Below are the code and all the weights of a small trained network. Each question names an input and a class and asks about switching units off, where a switched-off unit gives its printed mean instead of its output.

import numpy as np


def w(rows, s, z=0):
    codes = np.array(rows[::2]) - 128.0
    scale = np.full(codes.shape[1], s)
    scale[-1] = z or s
    return codes * scale


def norm(h):
    return h / np.sqrt((h * h).mean(-1, keepdims=True) + 1e-5)


def f(y):
    return y / 2 * (1 + np.tanh(0.7978845608 * (y + 0.044715 * y**3)))


def log_softmax(a):
    a = a - a.max(-1, keepdims=True)
    return a - np.log(np.exp(a).sum(-1, keepdims=True))


def net(x, mask):
    res = np.array(x, float).reshape(1, 6) / 4 @ E
    u = 0
    for l in range(2):
        y = f(norm(res) @ A[l][:, :-1].T + A[l][:, -1])
        res = res + np.where(mask[u : u + 8], y, B[l][:, -1]) @ B[l][:, :-1]
        u += 8
    return log_softmax(norm(res)[-1] @ U[:, :-1].T + U[:, -1])


A, B = {}, {}
E = w([
[128,126,128,130,127,131,127,133,127,126],'x0',
[27,42,201,107,79,122,138,117,251,143],'x1',
[136,55,105,105,147,103,250,189,46,149],'x2',
[149,28,83,113,255,100,51,116,132,117],'x3',
[127,129,127,127,128,129,128,125,127,129],'x4',
[129,126,130,130,124,128,125,130,124,128],'x5',
],0.0098)
A[0] = w([
[116,160,132,131,152,134,26,133,166,138,83],'L0N0',
[95,36,150,123,86,122,165,121,209,132,1],'L0N1',
[117,198,145,136,37,140,210,147,127,131,154],'L0N2',
[94,110,154,125,85,124,67,124,251,125,61],'L0N3',
[135,193,133,144,65,147,179,153,106,122,108],'L0N4',
[120,238,148,127,35,131,127,131,157,127,167],'L0N5',
[139,131,127,146,137,147,139,118,140,132,50],'L0N6',
[143,201,118,126,118,118,38,116,158,119,159],'L0N7',
],0.019,0.0057)
B[0] = w([
[139,158,160,90,111,132,98,102,166,66,206],'L0N0',
[58,119,161,99,142,110,146,212,150,111,213],'L0N1',
[197,105,189,144,59,59,206,129,148,76,251],'L0N2',
[179,124,52,142,81,160,105,30,121,106,242],'L0N3',
[74,182,77,39,142,118,57,69,115,156,216],'L0N4',
[73,91,79,180,174,174,119,176,109,211,253],'L0N5',
[76,26,243,78,202,155,178,5,201,157,121],'L0N6',
[96,111,216,120,153,50,178,213,136,151,227],'L0N7',
],0.024,0.018)
A[1] = w([
[156,164,227,130,172,144,128,167,123,103,8],'L1N0',
[183,161,134,129,108,136,143,2,102,167,46],'L1N1',
[35,72,124,106,197,169,91,130,144,188,77],'L1N2',
[213,115,58,135,117,127,149,92,54,126,122],'L1N3',
[93,155,90,97,43,118,169,143,103,125,84],'L1N4',
[150,105,76,225,100,210,148,86,117,164,3],'L1N5',
[102,153,180,152,109,128,184,175,130,178,127],'L1N6',
[104,101,54,158,157,193,117,188,95,101,122],'L1N7',
],0.025,0.0038)
B[1] = w([
[175,176,202,186,138,122,120,115,132,228,188],'L1N0',
[109,151,48,147,197,253,71,166,124,92,168],'L1N1',
[90,179,58,123,111,168,132,180,36,196,202],'L1N2',
[164,91,93,159,195,122,178,55,154,108,207],'L1N3',
[159,178,190,172,175,192,137,171,117,150,255],'L1N4',
[191,110,198,179,81,177,168,85,156,230,170],'L1N5',
[108,85,66,66,113,117,79,87,138,15,239],'L1N6',
[119,87,119,106,118,15,101,85,89,196,185],'L1N7',
],0.022,0.017)
U = w([
[25,130,69,92,123,84,83,197,45,195,253],'0',
[180,177,247,149,161,61,50,108,167,154,82],'1',
[142,96,119,208,34,205,161,88,140,230,104],'2',
[139,123,70,103,71,186,26,36,192,30,111],'3',
[181,202,95,173,227,210,173,130,101,85,141],'4',
[158,55,53,144,190,49,123,17,101,153,69],'5',
[105,125,191,112,45,123,206,211,137,18,54],'6',
],0.015,0.0029)

Each question gives the input, the list of numbers given to net, and the class t.
The units are the neurons (one row each of A and B). Each row of codes is followed by its name. A weight is (code - 128) times the scale printed after its matrix; where a second scale follows, it is the last column's (A, B and U).
mask holds one flag per neuron, layer by layer. A switched-off neuron (its flag False) gives its mean, the last column of its row in B, instead of its output. The means were averaged over made-up inputs and are rounded, as every weight is.
A unit's drop is (log p(t) with every unit on - log p(t) with that unit switched off) / (log p(t) with every unit on - log p(t) with every unit switched off).
The circuit of an input: a set's keep is (log p(t) with only the set's units on - log p(t) with every unit switched off) / (log p(t) with every unit on - log p(t) with every unit switched off). Starting from the 12 units with the biggest drops (on a tie, the unit counted first), units are removed one at a time, each time the one whose removal leaves the highest keep (on an exact tie, the one counted first), for as long as the keep stays at least 0.8.
circuit, biggest first: the units of the circuit, biggest drop first
top k neurons in layer l: the k neurons of layer l with the biggest drops, biggest first
drop of u: that unit's drop, to one decimal
input [3,2,-6,1,1,8], class 3: circuit, biggest first -> L0N3
input [7,-1,6,-3,8,7], class 4: circuit, biggest first -> L0N1, L1N1
input [-6,8,-6,1,5,-4], class 3: top 2 neurons in layer 0 -> L0N3, L0N0
input [5,-1,-1,6,0,1], class 1: top 2 neurons in layer 0 -> L0N5, L0N3
input [1,1,-7,-2,4,0], class 2: top 4 neurons in layer 0 -> L0N3, L0N5, L0N1, L0N4
input [3,-3,3,-5,-5,7], class 4: top 2 neurons in layer 0 -> L0N7, L0N2
input [-5,1,1,3,6,6], class 0: top 2 neurons in layer 0 -> L0N2, L0N3
input [-3,5,-1,7,-6,4], class 3: top 2 neurons in layer 0 -> L0N5, L0N3
input [0,6,1,-5,4,7], class 6: top 2 neurons in layer 0 -> L0N2, L0N1
input [-7,-3,8,-1,-2,4], class 4: top 3 neurons in layer 0 -> L0N7, L0N5, L0N1
input [-7,-2,2,0,0,8], class 4: top 2 neurons in layer 0 -> L0N5, L0N7
input [2,7,1,-5,-8,-1], class 6: top 2 neurons in layer 0 -> L0N2, L0N1
input [-8,0,-6,-8,-8,4], class 0: top 2 neurons in layer 0 -> L0N5, L0N7
input [6,5,2,-3,-1,-5], class 6: circuit, biggest first -> L0N2
input [-1,2,-3,3,4,-7], class 3: top 2 neurons in layer 0 -> L0N3, L0N0
input [7,3,6,7,-3,-8], class 0: drop of L0N2 -> 4.9
input [2,5,-3,2,-1,-6], class 3: drop of L0N5 -> 0.4
input [-7,-1,0,-7,8,-2], class 0: drop of L0N3 -> 4.4
